Below are the code and all the weights of a small trained network. Each question names an input and a target symbol and asks about switching units off, where a switched-off unit gives its printed mean instead of its output.

import numpy as np


def w(rows, s, z=0):
    codes = np.array(rows[::2]) - 128.0
    scale = np.full(codes.shape[1], s)
    scale[-1] = z or s
    return codes * scale


def f(y):
    return np.maximum(y, 0)


def softmax(a):
    e = np.exp(a - a.max(-1, keepdims=True))
    return e / e.sum(-1, keepdims=True)


def log_softmax(a):
    a = a - a.max(-1, keepdims=True)
    return a - np.log(np.exp(a).sum(-1, keepdims=True))


def net(x, mask):
    ids = ['γδζηθμστω'.index(c) for c in x.split()]
    T = len(ids)
    res = E[ids] + P[:T]
    u = 0
    for l in range(2):
        r = res
        for j in range(2):
            rows = slice(2 * j, 2 * j + 2)
            q, k, v = (r @ M[l][rows].T for M in (Q, K, V))
            z = softmax(np.where(np.tri(T) > 0, q @ k.T / 2**0.5, -1e9)) @ v
            o = O[l][rows]
            res = res + np.where(mask[u + j], z, o[:, -1]) @ o[:, :-1]
        u += 2
        y = f(res @ A[l][:, :-1].T + A[l][:, -1])
        res = res + np.where(mask[u : u + 16], y, B[l][:, -1]) @ B[l][:, :-1]
        u += 16
    return log_softmax(res[-1] @ U[:, :-1].T + U[:, -1])


Q, K, V, O, A, B = {}, {}, {}, {}, {}, {}
E = w([
[125,130,137,74,150],'γ',
[127,140,118,60,123],'δ',
[124,116,161,89,178],'ζ',
[190,82,67,141,93],'η',
[120,112,195,99,196],'θ',
[125,133,136,71,147],'μ',
[123,127,143,77,158],'σ',
[123,133,132,69,140],'τ',
[7,104,45,134,145],'ω',
],0.018)
P = w([
[199,146,59,84,157],'0',
[165,24,85,95,202],'1',
[138,103,161,93,28],'2',
[132,113,151,119,67],'3',
[119,126,138,136,78],'4',
[114,141,129,153,82],'5',
[103,158,117,164,80],'6',
[98,175,108,175,77],'7',
[93,188,108,191,82],'8',
[91,202,108,202,87],'9',
[81,220,98,207,83],'10',
[77,238,99,217,86],'11',
[64,254,94,222,85],'12',
],0.011)
Q[0] = w([
[164,166,61,177,62],'0.h1',
[155,174,136,138,120],'0.h1',
[143,82,46,2,220],'0.h2',
[79,172,172,114,65],'0.h2',
],0.0062)
K[0] = w([
[170,119,60,211,111],'0.h1',
[240,189,183,254,144],'0.h1',
[74,178,120,13,204],'0.h2',
[115,23,142,99,100],'0.h2',
],0.0059)
V[0] = w([
[190,114,201,76,161],'0.h1',
[69,236,123,53,193],'0.h1',
[146,54,108,167,50],'0.h2',
[255,56,21,53,189],'0.h2',
],0.0076)
O[0] = w([
[56,106,184,161,23,122],'0.h1',
[170,151,102,25,36,164],'0.h1',
[75,78,2,163,80,119],'0.h2',
[77,16,70,74,134,253],'0.h2',
],0.0079,0.0064)
A[0] = w([
[162,57,112,184,157,118],'0.n1',
[97,111,85,211,220,169],'0.n2',
[103,122,137,131,84,228],'0.n3',
[133,138,73,185,200,61],'0.n4',
[229,133,222,145,107,71],'0.n5',
[125,186,207,170,78,101],'0.n6',
[158,129,81,51,100,254],'0.n7',
[159,181,132,25,222,110],'0.n8',
[134,128,232,220,57,20],'0.n9',
[146,173,199,106,5,201],'0.n10',
[152,117,175,54,127,157],'0.n11',
[84,125,112,167,119,40],'0.n12',
[187,129,169,93,98,212],'0.n13',
[145,127,172,102,107,158],'0.n14',
[230,116,160,125,41,102],'0.n15',
[255,99,95,105,178,49],'0.n16',
],0.0089,0.0042)
B[0] = w([
[216,150,99,106,126,159],'0.n1',
[134,165,124,58,141,192],'0.n2',
[104,131,119,128,144,189],'0.n3',
[173,135,125,111,151,159],'0.n4',
[69,141,67,162,78,131],'0.n5',
[154,160,61,107,150,138],'0.n6',
[123,108,162,171,183,255],'0.n7',
[113,102,197,99,126,178],'0.n8',
[116,180,2,105,133,130],'0.n9',
[114,148,137,82,182,181],'0.n10',
[132,125,61,147,195,191],'0.n11',
[80,154,156,123,122,145],'0.n12',
[119,109,106,97,171,169],'0.n13',
[147,113,92,96,145,158],'0.n14',
[182,102,191,179,140,137],'0.n15',
[157,123,178,164,106,150],'0.n16',
],0.011,0.0093)
Q[1] = w([
[136,97,126,250,82],'1.h1',
[133,163,96,152,80],'1.h1',
[129,118,126,7,228],'1.h2',
[166,146,146,141,217],'1.h2',
],0.016)
K[1] = w([
[85,94,165,87,180],'1.h1',
[126,101,137,67,90],'1.h1',
[134,222,147,193,118],'1.h2',
[113,252,153,138,78],'1.h2',
],0.012)
V[1] = w([
[193,12,189,98,102],'1.h1',
[53,153,169,127,186],'1.h1',
[175,188,1,224,88],'1.h2',
[26,232,45,77,102],'1.h2',
],0.0066)
O[1] = w([
[206,223,140,208,145,230],'1.h1',
[164,50,54,70,59,100],'1.h1',
[149,76,55,77,254,1],'1.h2',
[182,87,87,231,124,170],'1.h2',
],0.0077,0.0091)
A[1] = w([
[153,162,105,180,131,204],'1.n1',
[84,8,80,93,72,106],'1.n2',
[180,102,136,97,112,178],'1.n3',
[76,170,104,113,77,95],'1.n4',
[186,91,103,91,153,176],'1.n5',
[54,152,161,77,99,47],'1.n6',
[81,75,157,155,67,137],'1.n7',
[52,160,158,127,107,222],'1.n8',
[131,174,132,159,36,151],'1.n9',
[101,173,69,90,152,119],'1.n10',
[117,201,82,161,102,136],'1.n11',
[134,133,73,63,126,212],'1.n12',
[89,170,112,149,202,152],'1.n13',
[160,133,56,125,120,2],'1.n14',
[143,96,68,78,82,162],'1.n15',
[223,113,94,81,96,53],'1.n16',
],0.011,0.0058)
B[1] = w([
[81,59,202,121,126,218],'1.n1',
[165,174,150,113,76,190],'1.n2',
[47,100,215,135,137,166],'1.n3',
[124,79,224,181,117,146],'1.n4',
[134,159,185,64,70,178],'1.n5',
[254,64,162,170,131,166],'1.n6',
[62,157,160,161,217,159],'1.n7',
[151,127,115,21,181,214],'1.n8',
[203,153,70,44,157,160],'1.n9',
[185,174,158,168,129,177],'1.n10',
[24,126,199,72,133,194],'1.n11',
[81,91,114,176,143,181],'1.n12',
[217,102,98,129,48,246],'1.n13',
[175,166,78,91,88,151],'1.n14',
[82,159,47,221,182,170],'1.n15',
[66,179,171,173,206,159],'1.n16',
],0.0077,0.013)
U = w([
[89,59,156,49,97,255],'γ',
[2,153,120,105,232,199],'δ',
[105,188,118,86,49,198],'ζ',
[223,129,68,92,142,159],'η',
[112,216,167,101,62,33],'θ',
[117,185,157,103,89,23],'μ',
[113,195,158,100,89,21],'σ',
[112,189,159,104,90,28],'τ',
[188,40,167,226,115,60],'ω',
],0.0078,0.0064)

Each question gives the input, a string of symbols that net reads in full, and the target symbol t.
The units are the heads (2 rows each of Q, K, V and O) and the neurons (one row each of A and B). Each row of codes is followed by its name. A weight is (code - 128) times the scale printed after its matrix; where a second scale follows, it is the last column's (O, A, B and U).
mask holds one flag per unit, layer by layer, with each layer's heads first. A switched-off unit (its flag False) gives its mean, the last column of its rows in O or B, instead of its output. The means were averaged over made-up inputs and are rounded, as every weight is.
A unit's drop is (log p(t) with every unit on - log p(t) with that unit switched off) / (log p(t) with every unit on - log p(t) with every unit switched off).
The circuit of an input: a set's keep is (log p(t) with only the set's units on - log p(t) with every unit switched off) / (log p(t) with every unit on - log p(t) with every unit switched off). Starting from the 12 units with the biggest drops (on a tie, the unit counted first), units are removed one at a time, each time the one whose removal leaves the highest keep (on an exact tie, the one counted first), for as long as the keep stays at least 0.8.
circuit, biggest first: the units of the circuit, biggest drop first
k most important neurons: the k neurons with the biggest drops, biggest first
top k neurons in layer l: the k neurons of layer l with the biggest drops, biggest first
input σ δ δ μ ω ω γ γ η δ μ η η, target η: top 4 neurons in layer 0	(0.n2; 0.n4; 0.n8; 0.n1)
input τ θ σ ω ω θ δ μ μ μ ζ σ ω, target ζ: top neuron in layer 0	(0.n2)
input ω τ σ ζ ω τ ω ζ σ ζ τ σ, target γ: 2 most important neurons	(0.n8; 0.n10)
input ω σ ω τ θ ω γ δ ω ω ω η τ, target η: circuit, biggest first	(1.h2; 0.h1; 1.n13)
input ω μ θ δ γ θ μ σ ζ ω ω θ δ, target δ: 3 most important neurons	(1.n15; 1.n13; 1.n12)
input γ γ τ η η γ η ω ζ μ δ ω τ, target ω: circuit, biggest first	(1.h2; 0.n12; 1.n8)
input γ ζ τ ζ ζ δ δ, target δ: circuit, biggest first	(1.n13; 1.h1)
input ω ω γ η ω θ, target ω: 4 most important neurons	(0.n12; 0.n13; 0.n11; 0.n8)
input τ μ ζ θ ζ θ θ, target ζ: top 2 neurons in layer 0	(0.n9; 0.n6)
input γ γ θ θ, target δ: 3 most important neurons	(1.n13; 1.n15; 0.n11)
input σ ω ω ω, target ζ: circuit, biggest first	(1.n2; 1.h1; 1.n1)
input δ ω ω η ζ γ η η, target η: top 2 neurons in layer 0	(0.n2; 0.n1)
input γ τ ω θ δ γ γ ω σ ζ η σ, target η: top 2 neurons in layer 1	(1.n13; 1.n11)
input ω σ ω ω μ ω ζ ω σ τ ζ, target γ: circuit, biggest first	(1.h1)
input η μ ζ θ η, target δ: top 3 neurons in layer 1	(1.n16; 1.n13; 1.n15)
input ω η μ, target η: top 2 neurons in layer 1	(1.n13; 1.n6)
input η ω ω γ, target ω: 3 most important neurons	(0.n11; 0.n13; 0.n12)
input τ τ θ ω ω τ γ μ η θ, target η: top 2 neurons in layer 1	(1.n13; 1.n11)
input ω ζ γ θ η σ, target η: 2 most important neurons	(1.n13; 0.n16)
input ω ω ω θ η ω ω σ, target ω: most important neuron	(0.n12)
input σ ω ω σ δ η ω, target η: 2 most important neurons	(1.n13; 0.n16)
input δ σ θ τ ω, target γ: top 3 neurons in layer 1	(1.n6; 1.n8; 1.n4)
input ω ω η ζ δ δ μ μ θ σ ω ω, target ω: 3 most important neurons	(1.n13; 1.n1; 0.n4)
input ω τ τ η γ, target η: 2 most important neurons	(1.n13; 0.n16)
input μ ω δ σ θ η μ σ θ ω θ, target ω: top 2 neurons in layer 0	(0.n12; 0.n8)
input ω ζ ζ ζ η δ δ ζ τ ω τ, target ω: 3 most important neurons	(0.n12; 0.n8; 1.n13)
